Below is a small trained network, with its code and all its weights. Each question gives an input and a target symbol and asks what happens when units are switched off, that is, made to give their printed mean instead of their output.

import numpy as np


def w(rows, s, z=0):
    codes = np.array(rows[::2]) - 128.0
    scale = np.full(codes.shape[1], s)
    scale[-1] = z or s
    return codes * scale


def norm(h):
    return h / np.sqrt((h * h).mean(-1, keepdims=True) + 1e-5)


def f(y):
    return np.maximum(y, 0)


def softmax(a):
    e = np.exp(a - a.max(-1, keepdims=True))
    return e / e.sum(-1, keepdims=True)


def log_softmax(a):
    a = a - a.max(-1, keepdims=True)
    return a - np.log(np.exp(a).sum(-1, keepdims=True))


def net(x, mask):
    ids = ['βδεηθξπτω'.index(c) for c in x.split()]
    T = len(ids)
    res = E[ids] + P[:T]
    u = 0
    for l in range(3):
        q, k, v = (norm(res) @ M[l].T for M in (Q, K, V))
        z = softmax(np.where(np.tri(T) > 0, q @ k.T / 2**0.5, -1e9)) @ v
        res = res + np.where(mask[u], z, O[l][:, -1]) @ O[l][:, :-1]
        u += 1
        y = f(norm(res) @ A[l][:, :-1].T + A[l][:, -1])
        res = res + np.where(mask[u : u + 4], y, B[l][:, -1]) @ B[l][:, :-1]
        u += 4
    return log_softmax(norm(res)[-1] @ U[:, :-1].T + U[:, -1])


Q, K, V, O, A, B = {}, {}, {}, {}, {}, {}
E = w([
[67,104,74,160,38,28,68,164],'β',
[133,171,157,121,162,203,161,5],'δ',
[71,222,72,54,176,98,127,63],'ε',
[171,70,115,203,66,163,114,136],'η',
[97,47,134,101,123,159,66,47],'θ',
[121,155,118,122,45,198,51,119],'ξ',
[152,82,72,206,91,192,222,118],'π',
[40,121,60,209,71,141,143,87],'τ',
[86,196,54,110,28,132,167,80],'ω',
],0.014)
P = w([
[181,199,230,254,90,96,118,78],'0',
[135,199,159,198,127,69,98,103],'1',
[173,157,76,159,126,88,76,119],'2',
[189,127,104,135,108,130,107,81],'3',
[171,139,83,130,122,132,103,112],'4',
[155,133,70,138,137,143,93,136],'5',
[152,127,87,120,129,155,112,131],'6',
[102,140,89,114,140,139,120,131],'7',
[115,118,97,113,137,163,121,154],'8',
[99,118,112,117,136,172,135,164],'9',
[65,137,124,104,133,154,154,164],'10',
[89,126,123,115,145,175,152,219],'11',
[95,120,138,121,137,187,167,227],'12',
[41,146,151,129,142,167,180,214],'13',
],0.0083)
Q[0] = w([
[200,131,253,60,149,238,40,129],'0.h0',
[5,109,96,180,64,99,147,85],'0.h0',
],0.0031)
K[0] = w([
[132,153,136,128,144,129,1,133],'0.h0',
[7,165,99,74,155,169,145,96],'0.h0',
],0.0044)
V[0] = w([
[139,151,4,142,115,141,182,188],'0.h0',
[54,105,83,29,54,205,188,154],'0.h0',
],0.0037)
O[0] = w([
[166,77,99,148,79,83,153,201,5],'0.h0',
[157,99,124,2,81,210,15,98,98],'0.h0',
],0.0076,0.0017)
A[0] = w([
[91,206,188,175,121,218,145,101,135],'0.n0',
[151,175,93,72,238,156,93,112,87],'0.n1',
[8,175,123,108,117,122,185,57,254],'0.n2',
[108,1,139,214,32,16,163,207,230],'0.n3',
],0.0044,0.00089)
B[0] = w([
[81,178,26,148,143,79,92,207,195],'0.n0',
[89,89,193,93,144,149,175,24,193],'0.n1',
[170,62,145,138,113,188,125,173,254],'0.n2',
[121,94,115,109,254,194,89,50,182],'0.n3',
],0.008,0.005)
Q[1] = w([
[56,95,85,101,119,255,104,56],'1.h0',
[129,126,215,111,77,112,164,142],'1.h0',
],0.0088)
K[1] = w([
[86,81,67,65,139,254,115,208],'1.h0',
[141,126,100,114,213,20,97,128],'1.h0',
],0.0072)
V[1] = w([
[202,143,127,34,254,101,97,141],'1.h0',
[45,77,102,136,211,67,157,159],'1.h0',
],0.0067)
O[1] = w([
[36,172,134,143,255,105,140,225,2],'1.h0',
[106,70,7,133,150,122,82,105,89],'1.h0',
],0.0099,0.0045)
A[1] = w([
[113,132,60,46,171,22,194,209,56],'1.n0',
[183,41,138,202,121,127,64,206,116],'1.n1',
[84,59,210,223,194,170,155,121,106],'1.n2',
[78,181,141,182,254,130,90,234,251],'1.n3',
],0.0051,0.002)
B[1] = w([
[110,47,195,65,202,245,81,148,138],'1.n0',
[129,213,153,155,70,47,163,124,206],'1.n1',
[122,48,88,96,218,129,164,138,250],'1.n2',
[2,88,68,84,82,114,118,31,158],'1.n3',
],0.0063,0.0021)
Q[2] = w([
[111,168,142,169,172,112,154,175],'2.h0',
[119,87,109,56,78,254,105,9],'2.h0',
],0.014)
K[2] = w([
[138,185,177,149,187,1,88,10],'2.h0',
[74,56,93,75,71,238,137,228],'2.h0',
],0.0067)
V[2] = w([
[138,140,93,150,153,107,254,159],'2.h0',
[146,7,175,177,113,145,145,88],'2.h0',
],0.0086)
O[2] = w([
[74,42,159,107,43,154,185,8,47],'2.h0',
[105,93,57,139,187,90,187,147,255],'2.h0',
],0.011,0.0094)
A[2] = w([
[174,183,170,127,125,122,91,180,29],'2.n0',
[143,122,68,129,77,120,84,128,255],'2.n1',
[174,108,101,87,3,193,121,64,104],'2.n2',
[120,137,94,171,148,189,165,146,206],'2.n3',
],0.011,0.00089)
B[2] = w([
[66,72,17,202,125,255,169,56,154],'2.n0',
[180,158,80,162,79,94,125,149,200],'2.n1',
[178,165,100,36,93,153,141,227,254],'2.n2',
[109,147,135,50,129,39,82,81,234],'2.n3',
],0.0095,0.0074)
U = w([
[184,252,2,121,57,60,133,105,138],'β',
[139,85,91,25,168,178,65,192,255],'δ',
[149,156,183,125,113,107,138,136,122],'ε',
[93,22,88,79,74,138,190,136,72],'η',
[117,111,146,113,112,77,113,114,84],'θ',
[49,163,166,73,66,101,17,120,138],'ξ',
[133,144,109,184,135,240,105,162,60],'π',
[226,192,177,55,93,129,150,247,117],'τ',
[150,184,135,100,222,53,78,233,120],'ω',
],0.0067,0.0039)

Each question gives the input, a string of symbols that net reads in full, and the target symbol t.
The units are the heads (2 rows each of Q, K, V and O) and the neurons (one row each of A and B). Each row of codes is followed by its name. A weight is (code - 128) times the scale printed after its matrix; where a second scale follows, it is the last column's (O, A, B and U).
mask holds one flag per unit, layer by layer, with each layer's heads first. A switched-off unit (its flag False) gives its mean, the last column of its rows in O or B, instead of its output. The means were averaged over made-up inputs and are rounded, as every weight is.
A unit's drop is (log p(t) with every unit on - log p(t) with that unit switched off) / (log p(t) with every unit on - log p(t) with every unit switched off).
The circuit of an input: a set's keep is (log p(t) with only the set's units on - log p(t) with every unit switched off) / (log p(t) with every unit on - log p(t) with every unit switched off). Starting from the 12 units with the biggest drops (on a tie, the unit counted first), units are removed one at a time, each time the one whose removal leaves the highest keep (on an exact tie, the one counted first), for as long as the keep stays at least 0.8.
units of the circuit, in order: the units of the circuit, biggest drop first
unit that matters most: the unit with the biggest drop
top k neurons: the k neurons with the biggest drops, biggest first
k most important neurons of layer l: the k neurons of layer l with the biggest drops, biggest first
input θ ξ δ θ ω ε θ, target τ: unit that matters most -> 0.n1
input θ τ δ ε θ θ η τ θ θ ω, target τ: units of the circuit, in order -> [2.n2, 2.h0, 0.n2]
input ε ε θ θ ε η, target ω: 2 most important neurons of layer 1 -> [1.n1, 1.n2]
input θ ε ε θ θ ε θ β θ θ ξ θ β, target π: top 3 neurons -> [2.n0, 0.n3, 0.n0]
input τ β ε θ θ θ θ ε θ ε θ ξ δ, target π: top 2 neurons -> [2.n0, 2.n2]
input θ ε ε ω θ β, target τ: top 3 neurons -> [0.n3, 0.n2, 2.n2]
input θ ε θ θ θ π ε η, target η: top 3 neurons -> [0.n3, 0.n0, 1.n1]
input θ τ θ θ δ θ β, target ω: units of the circuit, in order -> [0.n3, 2.h0]
input τ τ π η ε π ε, target η: top 2 neurons -> [0.n1, 0.n3]
input τ ε θ θ ξ θ θ, target π: 2 most important neurons of layer 0 -> [0.n0, 0.n1]
input τ θ θ θ η δ η ω β, target τ: top 2 neurons -> [2.n2, 0.n3]
input π τ θ θ θ θ ε ε ε η τ η, target β: units of the circuit, in order -> [1.n1, 2.n2]
input θ ω ω θ θ θ τ θ ξ ω ε, target τ: top 2 neurons -> [0.n2, 0.n1]
input δ δ ε ε, target ξ: units of the circuit, in order -> [1.h0, 2.h0]
input τ θ θ η β θ ε ω δ θ ω δ, target τ: top 3 neurons -> [0.n2, 0.n1, 2.n2]
input θ θ δ ξ η θ ω θ η, target τ: most important neuron of layer 1 -> [1.n1]
input ε τ δ ε ω θ θ θ η θ η, target ω: 2 most important neurons of layer 0 -> [0.n3, 0.n2]
input θ θ θ π ε ξ η, target π: top 2 neurons -> [2.n0, 1.n1]
input ε θ θ ξ, target π: top 2 neurons -> [2.n0, 2.n3]
input ε β θ η θ ε π β, target η: top 2 neurons -> [0.n3, 0.n0]
input ε ε θ τ θ δ δ π θ ε, target η: units of the circuit, in order -> [2.h0]
